Below is a small trained network, with its code and all its weights. Each question gives an input and a target symbol and asks what happens when units are switched off, that is, made to give their printed mean instead of their output.

import numpy as np


def w(rows, s, z=0):
    codes = np.array(rows[::2]) - 128.0
    scale = np.full(codes.shape[1], s)
    scale[-1] = z or s
    return codes * scale


def f(y):
    return np.maximum(y, 0)


def softmax(a):
    e = np.exp(a - a.max(-1, keepdims=True))
    return e / e.sum(-1, keepdims=True)


def log_softmax(a):
    a = a - a.max(-1, keepdims=True)
    return a - np.log(np.exp(a).sum(-1, keepdims=True))


def net(x, mask):
    ids = ['Πδημξσ'.index(c) for c in x.split()]
    T = len(ids)
    res = E[ids] + P[:T]
    u = 0
    for l in range(3):
        q, k, v = (res @ M[l].T for M in (Q, K, V))
        z = softmax(np.where(np.tri(T) > 0, q @ k.T / 3**0.5, -1e9)) @ v
        res = res + np.where(mask[u], z, O[l][:, -1]) @ O[l][:, :-1]
        u += 1
        y = f(res @ A[l][:, :-1].T + A[l][:, -1])
        res = res + np.where(mask[u : u + 4], y, B[l][:, -1]) @ B[l][:, :-1]
        u += 4
    return log_softmax(res[-1] @ U[:, :-1].T + U[:, -1])


Q, K, V, O, A, B = {}, {}, {}, {}, {}, {}
E = w([
[199,128,98,103],'Π',
[165,185,142,193],'δ',
[165,143,158,121],'η',
[146,122,42,180],'μ',
[172,169,222,133],'ξ',
[137,124,6,98],'σ',
],0.014)
P = w([
[63,13,178,210],'0',
[139,181,193,146],'1',
[150,80,36,45],'2',
[78,82,252,253],'3',
[55,153,169,80],'4',
[193,45,160,114],'5',
[67,106,223,246],'6',
[46,137,155,58],'7',
[236,169,24,170],'8',
],0.0076)
Q[0] = w([
[132,124,153,156],'L0H1',
[223,106,157,185],'L0H1',
[2,183,71,72],'L0H1',
],0.007)
K[0] = w([
[156,107,157,60],'L0H1',
[75,175,62,1],'L0H1',
[188,227,36,47],'L0H1',
],0.0064)
V[0] = w([
[125,67,125,128],'L0H1',
[137,125,145,165],'L0H1',
[255,102,79,151],'L0H1',
],0.0065)
O[0] = w([
[78,254,142,126,110],'L0H1',
[167,184,68,136,236],'L0H1',
[108,104,83,39,249],'L0H1',
],0.0081,0.0018)
A[0] = w([
[180,169,167,218,2],'L0N1',
[241,35,211,115,236],'L0N2',
[146,97,44,164,117],'L0N3',
[130,2,199,111,177],'L0N4',
],0.0075,0.0035)
B[0] = w([
[139,202,161,221,197],'L0N1',
[212,142,55,175,254],'L0N2',
[184,137,255,176,193],'L0N3',
[212,166,43,113,164],'L0N4',
],0.0077,0.005)
Q[1] = w([
[209,133,106,52],'L1H1',
[92,225,188,101],'L1H1',
[2,202,211,112],'L1H1',
],0.0093)
K[1] = w([
[76,247,163,132],'L1H1',
[192,125,157,3],'L1H1',
[158,172,89,190],'L1H1',
],0.0064)
V[1] = w([
[220,173,49,54],'L1H1',
[72,54,160,163],'L1H1',
[49,255,105,87],'L1H1',
],0.0087)
O[1] = w([
[206,5,22,150,221],'L1H1',
[30,195,2,153,2],'L1H1',
[114,47,163,151,20],'L1H1',
],0.0057,0.0041)
A[1] = w([
[166,172,201,222,219],'L1N1',
[91,142,116,113,1],'L1N2',
[254,149,103,17,154],'L1N3',
[172,178,4,150,161],'L1N4',
],0.009,0.0055)
B[1] = w([
[48,192,82,118,250],'L1N1',
[149,209,91,234,128],'L1N2',
[253,145,189,230,213],'L1N3',
[173,142,47,2,200],'L1N4',
],0.0062,0.016)
Q[2] = w([
[108,157,2,125],'L2H1',
[206,118,135,49],'L2H1',
[201,132,44,18],'L2H1',
],0.0057)
K[2] = w([
[129,127,242,132],'L2H1',
[160,105,54,80],'L2H1',
[164,1,139,76],'L2H1',
],0.0071)
V[2] = w([
[163,254,48,63],'L2H1',
[149,72,136,16],'L2H1',
[161,106,59,112],'L2H1',
],0.009)
O[2] = w([
[131,102,140,1,250],'L2H1',
[234,27,103,118,83],'L2H1',
[93,137,229,94,170],'L2H1',
],0.0069,0.018)
A[2] = w([
[138,187,11,69,251],'L2N1',
[93,169,200,255,99],'L2N2',
[91,133,100,160,218],'L2N3',
[55,134,90,218,83],'L2N4',
],0.0082,0.0023)
B[2] = w([
[136,2,69,135,252],'L2N1',
[166,80,197,255,148],'L2N2',
[184,182,245,88,144],'L2N3',
[164,129,219,165,145],'L2N4',
],0.0075,0.013)
U = w([
[181,32,104,114,5],'Π',
[135,186,216,150,100],'δ',
[179,220,29,103,67],'η',
[163,61,206,52,168],'μ',
[47,11,97,68,172],'ξ',
[14,183,129,2,131],'σ',
],0.0074,0.0026)

Each question gives the input, a string of symbols that net reads in full, and the target symbol t.
The units are the heads (3 rows each of Q, K, V and O) and the neurons (one row each of A and B). Each row of codes is followed by its name. A weight is (code - 128) times the scale printed after its matrix; where a second scale follows, it is the last column's (O, A, B and U).
mask holds one flag per unit, layer by layer, with each layer's heads first. A switched-off unit (its flag False) gives its mean, the last column of its rows in O or B, instead of its output. The means were averaged over made-up inputs and are rounded, as every weight is.
A unit's drop is (log p(t) with every unit on - log p(t) with that unit switched off) / (log p(t) with every unit on - log p(t) with every unit switched off).
The circuit of an input: a set's keep is (log p(t) with only the set's units on - log p(t) with every unit switched off) / (log p(t) with every unit on - log p(t) with every unit switched off). Starting from the 12 units with the biggest drops (on a tie, the unit counted first), units are removed one at a time, each time the one whose removal leaves the highest keep (on an exact tie, the one counted first), for as long as the keep stays at least 0.8.
circuit, biggest first: the units of the circuit, biggest drop first
top k neurons: the k neurons with the biggest drops, biggest first
k most important neurons of layer l: the k neurons of layer l with the biggest drops, biggest first
input σ δ δ δ η δ δ, target δ: circuit, biggest first : (L2N2; L2H1; L0N1)
input Π μ η δ ξ Π Π Π δ, target Π: top 2 neurons : (L1N4; L2N1)
input δ δ σ ξ, target η: top 2 neurons : (L0N2; L0N4)
input Π δ Π δ μ, target μ: circuit, biggest first : (L1N1; L2H1; L1N4)
input μ δ η Π δ μ δ, target σ: 3 most important neurons of layer 0 : (L0N3; L0N2; L0N4)
input δ ξ σ δ μ ξ, target Π: 3 most important neurons of layer 0 : (L0N2; L0N4; L0N3)
input ξ μ ξ ξ μ ξ, target η: top 2 neurons : (L1N3; L0N2)
input Π ξ ξ δ σ, target μ: top neuron : (L1N1)
input ξ δ σ ξ μ μ δ μ σ, target Π: top 2 neurons : (L1N4; L1N1)
input δ μ μ δ μ, target ξ: circuit, biggest first : (L1N3; L2N1)
input δ ξ δ δ ξ, target δ: top 2 neurons : (L1N4; L1N3)
input δ η δ ξ ξ δ μ δ, target σ: top 4 neurons : (L1N3; L0N2; L1N4; L0N4)
input δ ξ μ σ σ Π Π μ, target μ: top 3 neurons : (L1N1; L0N2; L1N4)
input Π ξ δ, target μ: 2 most important neurons of layer 0 : (L0N4; L0N2)
input δ δ μ μ, target σ: 2 most important neurons of layer 0 : (L0N2; L0N3)
input δ σ δ σ σ ξ η σ, target Π: 2 most important neurons of layer 1 : (L1N1; L1N3)
input ξ δ δ η ξ δ η, target η: most important neuron of layer 0 : (L0N4)
input ξ δ ξ μ δ δ, target η: 2 most important neurons of layer 1 : (L1N3; L1N1)
input δ δ δ μ, target σ: top 2 neurons : (L1N3; L1N1)
input δ σ μ δ μ, target ξ: most important neuron of layer 2 : (L2N3)
